Here is a tiny trained network, its code and every weight. The questions are about switching its units off for an input and a target symbol, where a switched-off unit gives its printed mean instead of its output.

import numpy as np


def w(rows, s, z=0):
    codes = np.array(rows[::2]) - 128.0
    scale = np.full(codes.shape[1], s)
    scale[-1] = z or s
    return codes * scale


def norm(h):
    return h / np.sqrt((h * h).mean(-1, keepdims=True) + 1e-5)


def f(y):
    return y / 2 * (1 + np.tanh(0.7978845608 * (y + 0.044715 * y**3)))


def softmax(a):
    e = np.exp(a - a.max(-1, keepdims=True))
    return e / e.sum(-1, keepdims=True)


def log_softmax(a):
    a = a - a.max(-1, keepdims=True)
    return a - np.log(np.exp(a).sum(-1, keepdims=True))


def net(x, mask):
    ids = ['ΣΨαγδεμξω'.index(c) for c in x.split()]
    T = len(ids)
    res = E[ids] + P[:T]
    u = 0
    for l in range(2):
        q, k, v = (norm(res) @ M[l].T for M in (Q, K, V))
        z = softmax(np.where(np.tri(T) > 0, q @ k.T / 4**0.5, -1e9)) @ v
        res = res + np.where(mask[u], z, O[l][:, -1]) @ O[l][:, :-1]
        u += 1
        y = f(norm(res) @ A[l][:, :-1].T + A[l][:, -1])
        res = res + np.where(mask[u : u + 8], y, B[l][:, -1]) @ B[l][:, :-1]
        u += 8
    return log_softmax(norm(res)[-1] @ U[:, :-1].T + U[:, -1])


Q, K, V, O, A, B = {}, {}, {}, {}, {}, {}
E = w([
[72,38,165],'Σ',
[25,137,169],'Ψ',
[198,101,122],'α',
[155,206,110],'γ',
[10,135,175],'δ',
[200,106,170],'ε',
[59,130,158],'μ',
[210,99,163],'ξ',
[42,126,149],'ω',
],0.012)
P = w([
[167,130,92],'0',
[93,147,92],'1',
[77,146,192],'2',
[91,143,61],'3',
[85,139,240],'4',
[99,136,50],'5',
[72,131,255],'6',
[125,118,61],'7',
],0.009)
Q[0] = w([
[232,162,5],'0.h1',
[200,217,95],'0.h1',
[207,138,46],'0.h1',
[64,139,233],'0.h1',
],0.014)
K[0] = w([
[183,251,108],'0.h1',
[197,179,88],'0.h1',
[159,224,97],'0.h1',
[110,37,123],'0.h1',
],0.019)
V[0] = w([
[226,3,133],'0.h1',
[156,138,104],'0.h1',
[128,92,128],'0.h1',
[197,97,153],'0.h1',
],0.012)
O[0] = w([
[113,2,105,166],'0.h1',
[178,106,124,6],'0.h1',
[96,113,118,219],'0.h1',
[157,87,134,24],'0.h1',
],0.017,0.0024)
A[0] = w([
[90,143,213,21],'0.n1',
[142,186,4,115],'0.n2',
[110,130,108,71],'0.n3',
[105,127,74,36],'0.n4',
[125,130,116,116],'0.n5',
[226,127,110,31],'0.n6',
[90,121,28,3],'0.n7',
[128,123,149,118],'0.n8',
],0.018,0.0027)
B[0] = w([
[109,126,230,254],'0.n1',
[237,237,127,183],'0.n2',
[120,110,131,132],'0.n3',
[96,103,104,134],'0.n4',
[125,119,131,124],'0.n5',
[137,87,2,146],'0.n6',
[47,77,67,170],'0.n7',
[128,142,120,137],'0.n8',
],0.021,0.0046)
Q[1] = w([
[131,89,134],'1.h1',
[45,182,189],'1.h1',
[198,68,93],'1.h1',
[162,3,139],'1.h1',
],0.016)
K[1] = w([
[100,128,119],'1.h1',
[191,213,88],'1.h1',
[47,52,172],'1.h1',
[3,93,131],'1.h1',
],0.015)
V[1] = w([
[202,136,129],'1.h1',
[142,218,85],'1.h1',
[1,141,182],'1.h1',
[111,146,159],'1.h1',
],0.015)
O[1] = w([
[191,114,143,137],'1.h1',
[133,54,225,251],'1.h1',
[5,167,160,168],'1.h1',
[99,135,180,164],'1.h1',
],0.018,0.0032)
A[1] = w([
[147,106,98,50],'1.n1',
[145,48,123,13],'1.n2',
[71,121,181,109],'1.n3',
[164,77,53,80],'1.n4',
[148,87,183,76],'1.n5',
[226,118,151,2],'1.n6',
[49,4,125,99],'1.n7',
[169,202,98,105],'1.n8',
],0.022,0.0042)
B[1] = w([
[123,104,161,130],'1.n1',
[76,118,106,147],'1.n2',
[124,34,133,208],'1.n3',
[122,77,216,162],'1.n4',
[168,161,134,168],'1.n5',
[122,109,34,167],'1.n6',
[129,253,65,253],'1.n7',
[183,146,88,149],'1.n8',
],0.036,0.013)
U = w([
[102,173,44,226],'Σ',
[156,143,179,44],'Ψ',
[129,56,124,136],'α',
[254,137,72,152],'γ',
[143,133,175,51],'δ',
[136,68,119,88],'ε',
[179,149,160,3],'μ',
[129,48,125,167],'ξ',
[180,149,166,9],'ω',
],0.011,0.0029)

Each question gives the input, a string of symbols that net reads in full, and the target symbol t.
The units are the heads (4 rows each of Q, K, V and O) and the neurons (one row each of A and B). Each row of codes is followed by its name. A weight is (code - 128) times the scale printed after its matrix; where a second scale follows, it is the last column's (O, A, B and U).
mask holds one flag per unit, layer by layer, with each layer's heads first. A switched-off unit (its flag False) gives its mean, the last column of its rows in O or B, instead of its output. The means were averaged over made-up inputs and are rounded, as every weight is.
A unit's drop is (log p(t) with every unit on - log p(t) with that unit switched off) / (log p(t) with every unit on - log p(t) with every unit switched off).
The circuit of an input: a set's keep is (log p(t) with only the set's units on - log p(t) with every unit switched off) / (log p(t) with every unit on - log p(t) with every unit switched off). Starting from the 12 units with the biggest drops (on a tie, the unit counted first), units are removed one at a time, each time the one whose removal leaves the highest keep (on an exact tie, the one counted first), for as long as the keep stays at least 0.8.
units of the circuit, in order: the units of the circuit, biggest drop first
unit that matters most: the unit with the biggest drop
k most important neurons: the k neurons with the biggest drops, biggest first
top k neurons in layer l: the k neurons of layer l with the biggest drops, biggest first
drop of u: that unit's drop, to one decimal
input γ Σ α δ Σ, target γ: 4 most important neurons : 1.n5, 1.n6, 1.n3, 1.n4
input ξ ω Σ Σ μ γ, target γ: 2 most important neurons : 1.n7, 1.n6
input δ γ α ε, target γ: unit that matters most : 0.h1
input ξ α ξ, target ξ: units of the circuit, in order : 1.h1, 0.h1, 1.n4
input δ Ψ μ α, target ξ: units of the circuit, in order : 0.h1, 1.n4
input ξ ξ Σ Σ Ψ, target ξ: units of the circuit, in order : 1.n7, 1.h1
input ξ ξ γ, target ξ: 2 most important neurons : 1.n4, 0.n1
input α Σ δ, target ξ: 3 most important neurons : 0.n2, 1.n7, 0.n1
input γ γ Σ α ω, target γ: top 3 neurons in layer 1 : 1.n5, 1.n6, 1.n4
input γ Ψ Σ ω α ξ μ, target γ: units of the circuit, in order : 1.h1, 0.h1
input γ Σ Ψ, target γ: top 2 neurons in layer 1 : 1.n5, 1.n6
input μ δ α γ δ δ δ δ, target γ: units of the circuit, in order : 0.n2, 1.h1
input ξ ξ ξ Σ ε ξ γ, target ξ: top 2 neurons in layer 1 : 1.n7, 1.n3
input ω γ ξ Ψ μ μ, target γ: unit that matters most : 0.n2
input ξ Σ ξ ξ Σ, target ξ: 2 most important neurons : 1.n7, 1.n3
input δ γ ω δ, target γ: top 2 neurons in layer 0 : 0.n2, 0.n7
input ξ Σ Σ, target ξ: 2 most important neurons : 0.n2, 1.n7
input γ α Σ, target γ: top 3 neurons in layer 1 : 1.n5, 1.n6, 1.n3
input γ Σ γ, target γ: 3 most important neurons : 1.n6, 1.n3, 1.n5
input γ δ Ψ, target γ: top 2 neurons in layer 1 : 1.n6, 1.n7
input ξ α α, target ξ: top neuron in layer 1 : 1.n4
input ξ α ε ξ, target ξ: drop of 1.n4 : 0.5
input γ ω ξ ω, target γ: drop of 1.n7 : 0.1
input α γ ξ ε, target γ: drop of 1.n3 : 0.0
